In the rows, 128 means zero.
Facts:
q11 {Ω=q97,q937,q69, σ=52, κ=749}
q138 {Ω=q668,q418,q458, σ=49, κ=749}
q144 {σ=49, κ=561}
q15 {σ=52, κ=749}
q150 {σ=52, κ=561}
q166 {Ω=q73,q237,q457, σ=861, κ=749}
q177 {Ω=q473,q537, σ=52, κ=749}
q188 {σ=49, κ=561}
q19 {σ=49, κ=561}
q190 {σ=52, κ=561}
q20 {σ=861, κ=561}
q216 {Ω=q81, σ=52, κ=561}
q237 {σ=52, κ=561}
q244 {σ=861, κ=749}
q253 {σ=861, κ=561}
q264 {σ=861, κ=749}
q291 {σ=52, κ=561}
q298 {σ=49, κ=749}
q306 {Ω=q537,q655, σ=557, κ=749}
q312 {σ=861, κ=749}
q314 {σ=557, κ=561}
q322 {Ω=q822,q264,q893, σ=52, κ=749}
q323 {σ=49, κ=561}
q329 {σ=52, κ=561}
q33 {σ=861, κ=561}
q331 {Ω=q420,q244,q749, σ=861, κ=561}
q338 {σ=557, κ=561}
q340 {σ=52, κ=561}
q346 {σ=49, κ=561}
q360 {Ω=q150,q346,q702,q19, σ=49, κ=561}
q375 {σ=557, κ=749}
q378 {Ω=q594,q962,q517, σ=861, κ=561}
q398 {Ω=q20, σ=861, κ=561}
q409 {Ω=q420,q962, σ=52, κ=561}
q418 {σ=557, κ=561}
q420 {σ=861, κ=561}
q430 {Ω=q144, σ=861, κ=561}
q439 {σ=861, κ=749}
q445 {σ=557, κ=749}
q45 {σ=861, κ=561}
q451 {σ=52, κ=749}
q457 {σ=52, κ=561}
q458 {σ=861, κ=749}
q473 {σ=49, κ=561}
q485 {σ=49, κ=561}
q491 {Ω=q741, σ=861, κ=749}
q493 {Ω=q987,q291, σ=49, κ=561}
q50 {Ω=q439,q45, σ=861, κ=561}
q507 {σ=557, κ=749}
q517 {σ=52, κ=561}
q520 {σ=557, κ=749}
q527 {Ω=q33,q457,q969, σ=861, κ=561}
q532 {Ω=q457,q451, σ=52, κ=749}
q537 {σ=557, κ=561}
q545 {Ω=q473, σ=52, κ=561}
q582 {σ=52, κ=561}
q591 {Ω=q375,q822,q314, σ=52, κ=561}
q594 {σ=861, κ=561}
q614 {σ=49, κ=561}
q615 {Ω=q81, σ=49, κ=749}
q628 {Ω=q689, σ=557, κ=561}
q63 {Ω=q662, σ=49, κ=561}
q638 {σ=861, κ=561}
q644 {Ω=q520, σ=557, κ=561}
q651 {Ω=q594,q298,q675, σ=861, κ=561}
q655 {σ=557, κ=749}
q662 {σ=557, κ=749}
q668 {σ=861, κ=749}
q672 {Ω=q485,q970, σ=52, κ=561}
q675 {σ=861, κ=561}
q679 {Ω=q150, σ=49, κ=749}
q681 {Ω=q507,q987, σ=52, κ=749}
q689 {σ=861, κ=749}
q69 {σ=861, κ=561}
q693 {Ω=q795,q987, σ=52, κ=749}
q696 {σ=861, κ=749}
q697 {Ω=q668, σ=49, κ=749}
q702 {σ=861, κ=561}
q705 {Ω=q329,q638, σ=861, κ=561}
q710 {Ω=q937, σ=52, κ=561}
q73 {σ=49, κ=749}
q741 {σ=52, κ=561}
q749 {σ=49, κ=561}
q76 {Ω=q190, σ=52, κ=561}
q761 {Ω=q338,q375,q312,q314, σ=861, κ=749}
q795 {σ=52, κ=561}
q81 {σ=52, κ=749}
q822 {σ=557, κ=749}
q826 {Ω=q675, σ=861, κ=749}
q837 {σ=49, κ=749}
q88 {σ=49, κ=561}
q883 {σ=49, κ=749}
q893 {σ=52, κ=561}
q895 {Ω=q253, σ=52, κ=749}
q906 {σ=557, κ=561}
q930 {σ=861, κ=561}
q936 {Ω=q837,q458, σ=49, κ=749}
q937 {σ=557, κ=561}
q939 {Ω=q323,q638, σ=52, κ=561}
q962 {σ=49, κ=749}
q969 {σ=861, κ=749}
q97 {σ=557, κ=561}
q970 {σ=49, κ=561}
q987 {σ=861, κ=561}
q991 {Ω=q594,q88,q582, σ=861, κ=749}
q999 {Ω=q614, σ=49, κ=561}

Known rows:
q445: [160 137 126 108 103 140 114 121 135 125  82 171 122 149 129 146 172 125
 150  83  95 117 128  99 147 157 115 130 140 122 104]
q346: [123 124 114 115 122 142  63 143 162 102  84 199 149 187 113 198 153 133
 162  78  99 134 191  97 172 124 158 128 134 135  61]
q63: [119  97 134 116 137 145  90 128 148 116  72 174 129 180 154 173 155 111
 140  93 141 114 167  96 166 151 158 148 124 133 109]
q20: [121  95 131 114 130 138  96 141 165 104  90 179 128 195 108 173 147 133
 139  74 108 128 165 102 140 150 141 147 155 133 118]
q655: [158 148 121 103 100 140 103 125 143 119  89 185 130 149 111 153 170 137
 161  73  81 125 134  96 144 151 116 123 140 120  89]
q651: [140  73 118 137 167 107  94 137 124 144  55 155 114 193 166 208 191 121
 112 107 129 141 166 112 185 156 124 164 166 126 144]
q987: [129 106 143  91 140 138 132 189 153 101  99 202 134 175  97 151 121 114
 151  22 117 130 191 119 101 155 125 172 159 148 171]
q681: [159 136 120  85 115 158 133 145 119 147  65 186 113 131 157 134 170  74
 153  39 125  85 148 107 143 155 115 170 132 141 172]
q507: [170 148 136  88 110 142 145 163 121 122  93 195 131 130 121 126 148 111
 161  33 105 118 153 113 111 164 104 149 144 134 153]
q895: [154 132 111 100 102 152  94 118 140 142  67 166 113 150 141 151 184 107
 149  83 106  98 125  92 165 148 120 141 136 130 118]
q939: [113  90 128 105 138 146  81 115 145 125  68 172 107 180 141 186 165  98
 132  91 126  95 172  95 172 144 149 146 133 144 117]
q614: [125 101 137 112 127 139  86 148 158 104  89 176 138 183 121 165 145 133
 148  85 131 132 170  96 150 148 150 137 136 134 105]
q999: [119  95 133 114 138 146  92 128 148 116  71 173 128 180 156 176 156 110
 139  93 142 114 170  97 163 151 157 146 127 133 109]
q81: [160 138 113  94  90 144  85 146 158 128  87 172 126 154  96 138 169 133
 160  69  93 123 126  92 146 145 111 130 151 130 110]
q936: [142 121 160 104 113 162  99  72 175 142  79 168 100 161 176 121 192 140
 142 103 145 115  91  59 145 191 142 146 102  99 118]
q33: [119  40 106 109 114 144 122 152 164  79  84 152 155 193  95 149 150 129
 168 115 106  84 151 114 129 172 154 138 174 137 108]
q420: [145  85 124 128 148 100  87 169 146 123  85 166 132 198 104 190 166 156
 132  91 113 169 168 110 154 154 116 148 181 128 131]
q322: [148 152 115 120  87 160  89 103 129 138  60 122  96 155 150 141 140  76
 108  85 125  98  96 101 177 116 123 144 123 142 126]

Rows:
No name comes twice in this set of rows, the named rows included.
[158  81  84 103  82 155 135 145 159  96  81 150 157 163 104 120 172 131
 182 104  86  82 105 109 130 172 134 135 171 120 106] -> q969
[158 132 111 100  95 147  92 130 146 137  75 166 119 151 122 145 178 119
 152  79 103 111 124  92 159 144 117 137 144 131 117] -> q15
[140  74 123 123 159 105  74 143 122 150  57 151 108 180 151 203 189 116
 119 115 136 133 172 106 191 150 121 149 163 141 138] -> q409
[144  90 130 123 143 112  80 166 142 120  79 166 141 185 127 179 162 146
 139 100 137 163 173 101 166 152 131 140 157 132 117] -> q749
[154  84 122 130 150  89  83 181 142 126  85 160 134 198 101 191 171 164
 130  95 108 184 170 113 156 153 106 145 190 126 137] -> q594
[150  88 129 127 149 104  76 172 139 127  78 162 141 186 130 183 166 148
 135 105 139 171 173 106 171 154 125 140 164 131 122] -> q88
[124 122 149 128 109 134  93 132 140  93  92 136 111 181 100 158  93 112
 101  84 124 137 145 113 142 122 134 130 140 153 107] -> q338
[120 100 132 112 129 136  92 145 171  99  94 186 132 195  96 175 146 140
 144  68  99 134 168 101 134 149 142 146 156 131 108] -> q638
[177 127 103 123 114 120 101 153 141 139  79 165 132 167 120 157 189 148
 148  78  94 155 123 105 156 152  98 144 171 114 128] -> q244
[151 128 162  98  99 153  94 103 187 129  97 174 115 165 132 111 177 164
 151  89 133 140  96  58 123 185 129 134 117 104 112] -> q837
[175 120 102 127 126 119 106 136 125 153  61 157 124 166 154 171 200 130
 136  91 106 142 122 105 174 156 103 157 164 111 135] -> q826
[149 137 105 101 104 158  87 107 142 143  63 175 114 152 147 165 190 101
 151  81  99  92 132  89 177 140 127 141 132 127 103] -> q177
[124 126 151 129 105 133  91 137 141  90  98 134 114 185  89 154  85 118
 100  82 123 143 144 113 134 120 131 123 142 156 107] -> q314
[118  92 130 118 133 139  99 130 158 108  81 173 123 194 124 180 151 123
 135  79 113 120 165 103 145 151 145 153 149 133 119] -> q930
[122  96 144 112 137 131 101 126 141 107  85 174 119 178 123 176 147 124
 135  90 115 117 171 103 145 156 139 132 145 138 105] -> q906

The same things again, as new rows of numbers:
Known rows:
q457: [106  90  95 164 146 124 154 126 151 121 132 127  95 170 128 174  97 131
  88 149  98 128 112 119  69  85  94]
q962: [105  89 112 168 199  93 156 124 144 122 169 192 102 156 127 121 104 151
  94  88  78 139  92 135  68  99  87]
q837: [105  87 124 175 171  93 154 122 144 122 170 182  95 158 128 123  97 150
  88  91  81 153  93 128  67 112  84]
q893: [109 106  93 150 148 101 156 129 152 122 134 126 109 159 136 155 109 132
  88 110  80 125 108 115  69  83  98]
q795: [106 103  92 153 147  93 156 146 161 124 143 134 112 169 143 139 114 131
  87 113  79 124 112 113  68  82  89]
q244: [107  90 142 165 154 111 164 125 144 123 179 157 113 156 125 121  97 146
 104  91  79 147  93 134  67 146  84]
q237: [107 100  93 152 147 106 156 128 151 122 133 127 104 160 132 160 104 131
  88 120  80 126 109 116  69  83  98]
q883: [106  88 122 174 173  93 155 123 143 122 173 182  95 157 129 122  99 150
  88  90  81 149  93 127  67 111  83]
q662: [106  98  96 167 164 108 156 124 143 123 183 169  94 158 126 121  95 131
 122  91  80 160  92 113  69 107  80]
q644: [113 123  89 147 170 127 155 180 142 124 134 126  96 189 129 124 134 125
 110 116  82 142  92 107  91  86  81]
q458: [106  90 147 169 152 119 157 124 144 122 171 155 104 157 125 121  96 143
 105  92  83 156  94 133  66 152  84]
q314: [106 112  92 149 151 103 155 140 141 122 135 126 119 175 127 143  96 130
 109 107  85 130  93 112  76  83  82]
q710: [117 112  90 147 151 136 156 162 157 136 132 126  94 174 147 143 147 127
  88 132  81 128 115 109  82  86  92]
q138: [111  88 103 163 197 123 153 124 144 137 137 181  92 159 128 122 128 129
  92 106  89 180  93 111  69 149  82]
q675: [105 105  94 148 162 105 165 176 141 122 135 125 162 157 126 127 120 143
 100  91  79 126  93 130  68  85 122]
q322: [116  95  94 160 162 144 157 126 185 141 145 176  91 158 138 122 123 127
 100 105  79 150 118 111  73 131  84]
q493: [106  88  87 149 157  89 155 221 144 158 174 166 109 225 167 119 175 127
  84 127  78 128  98 107  66  86  82]
q668: [106  89 149 172 152 122 157 124 144 122 168 156 101 157 126 122  95 141
 106  94  86 159  94 134  67 155  83]

Rows:
No name comes twice in this set of rows, the named rows included.
[105  88 116 170 190  93 155 123 144 123 172 189  99 156 129 121 102 153
  91  88  79 142  92 133  68 102  85] -> q298
[136 143  89 141 152 127 171 127 167 114 140 123 123 191 200 119 158 125
  85  92  80 127 151 102 133  93 160] -> q216
[123 133  91 147 151  94 156 130 140 131 135 122 113 162 134 158 113 131
 111  92  80 127  90 111  95  84  79] -> q537

The same things again, as new rows of numbers:
Known rows:
q45: [164 140 128 151 128 117 127 129 140 130 104 134 138  99 139  89 133 116
 100 117 131 127 149 146 131 172 131 118 130 123 164 148 151 154 166 145
 122 170 120 139 130 107]
q697: [ 89  97 123 140 152 140 140 157 124 166  98 119 144 124 150 110 147 126
 108 128 121 153 152 135 117 142 115 147 119 138 104 119 149 142 175 110
 130  75 138 164 111 154]
q507: [132 105 133 134 139 145 145 138 129 127 112 130 139 142 132 124 129 156
  94 113 142 166 143 114 139 159 123 116 130 152 116 101 146 157 164 142
 124 115 105 167 107 141]
q591: [157 106 122 184 120  99 186 161 122 120 103  96  76  78 123 142 166  61
 144  98 113 100 168 161  17 137 161 171 113  39 170 126 169 134 127 121
 138  55 133 147 182 137]
q930: [144 118 129 139 136 112 147 143 133 133  85 122 140 100 154  96 137  96
 109 121 145 116 141 150 118 163 125 123 130 106 142 144 153 147 171 127
 127 142 145 133 119 116]
q999: [132 130 121 158 157 121 125 139 128 170  92 117 146  79 148  77 148  94
 126 130 115 122 142 148 114 144 122 155 121  98 153 141 159 128 160 119
 121 133 169 139 134 117]
q340: [181 128 145 115 146 103 162 137 150 104  84 112  96  91 135 130 137 130
 120 127 140 134 134 162 111 151 110 124 114  69 145 125 153 150 119 120
 136 136 142 140 118 139]
q451: [179 129 138  88 150 141 144 139 158  99  94 128  93 145 130 134 142 201
  74 157 127 204 143 144 170 165  73  99 102 141 107  92 136 162 127 130
 140 132 108 159  83 180]
q375: [160  93 132 184  99 141 163 138 110 104 152 122 126 148 105 159 131 112
  96  66 118 151 168  85  58 172 185 151 130 172 162 114 149 168 159 175
 125  98  14 169 167 113]
q430: [136 118 128 139 141 111 131 156 132 138  88 121 139  89 148  83 135  96
 129 123 113 122 154 138 120 151 119 147 124  88 148 142 154 128 150  98
 130 123 146 119 120 131]
q906: [153 124 132 147 143 121 149 141 134 131  85 112 146  96 146 108 123  98
 118 117 143 122 133 139 107 163 126 132 135 101 137 127 159 143 151 135
 122 145 144 139 113 117]
q322: [121 100 123 158 125 128 183 157 136 141 113  92  66 108 103 166 159 105
 121  99  69 136 182 122  52 120 141 172  95  88 147 115 148 136 105 100
 133  32  90 170 167 180]
q338: [176 110 124 202 104 113 168 147 103  98 124 125 139 108 133 128 136  79
 116  78 154 121 147 132  47 178 177 150 145 105 175 124 163 156 162 180
 126 135  80 151 165  81]
q937: [195 140 156 128 134 122 141 126 146 110  98 128 152 105 143 111 109 118
 102 119 142 137 140 115 121 182 135 124 135 143 162 129 146 149 149 151
 123 181  97 133 116 118]
q822: [151  87 119 188  97 133 164 140  96 100 155 124 126 157 109 154 135 123
  84  61 137 151 159 107  60 165 186 134 132 158 149 108 153 173 173 186
 130  94  37 185 168  91]
q681: [121 129 122 113 168 135 135 146 157 158  96 100  77 114 113 131 152 159
 112 143  75 161 166 145 138 120  91 136  95  83 125 117 151 132  99  96
 122  66 138 157 120 199]
q329: [198 132 145 123 135 106 152 134 148  90  83 118 102 101 134 132 133 136
 107 128 155 144 135 158 118 164 116 114 117  84 147 122 144 158 133 135
 137 167 128 137 124 131]
q969: [151 130 135 104 146 156 127 147 158 133  96 137 135 146 150 108 135 175
  63 150 106 186 161 109 171 176  87 107 123 199 117 116 130 148 163 135
 129 138  92 142  81 173]

Rows:
No name comes twice in this set of rows, the named rows included.
[251 162 154  91 144 130 149 131 175  84  79 140 109 108 154 121 127 176
  78 162 132 185 145 146 168 192  71  98 119 145 153 114 136 155 116 144
 138 203 100 121  81 165] -> q457
[ 99 114 133 124 167 148 146 150 142 175  91 100 135 111 131 121 135 129
 113 128  79 146 160 103 115 137 119 156 118 134 116 113 147 127 141  98
 114  67 131 156 105 177] -> q306
[ 26  78 134  94 176  94 120 128 124 177  83  93 149 109 112 126  94 118
 133  76 108  92 140 119 156 101 150 136  93  87  92 154 139 136 139  25
 122  90 162 146 122 136] -> q991
[ 96 109 115 150 150 140 117 133 126 166 120 124 149 129 130 105 137 147
  98 118 115 150 152 128 135 146 125 137 113 150 125 131 144 153 162 124
 122 107 112 161 125 138] -> q883
[202 127 131 173 111 109 153 130 129  92 126 118  92 106 108 143 139 106
 116  91 117 132 159 149  63 159 160 139 116  65 191 138 159 158 118 165
 128 141  76 153 181 112] -> q893
[132 105 137 106 152 122 155 138 142 120 102 110  91 132 117 152 132 167
  97 119 122 162 143 146 133 139 109 117 100 101 111 106 133 155 129 109
 136  98 111 163 116 167] -> q15
[158 111 141 114 138 124 152 127 142  92 109 125  98 143 113 157 126 188
  83 115 139 171 139 140 131 151 120 100 102 127 117 104 142 181 136 137
 140 133  87 172 122 149] -> q81
[183 159 128 126 149 133 113 138 155 130  89 141 140 110 159  72 149 149
  92 158 127 157 154 153 169 182  81 107 131 140 154 144 145 148 161 147
 122 183 142 127  94 134] -> q33
[ 83 100 140 123 166  87 132 139 129 169  65  94 154  75 136  94 112  78
 147  95 126  81 142 138 131 126 140 148 110  59 132 164 149 125 144  54
 131 128 185 116 121 114] -> q331

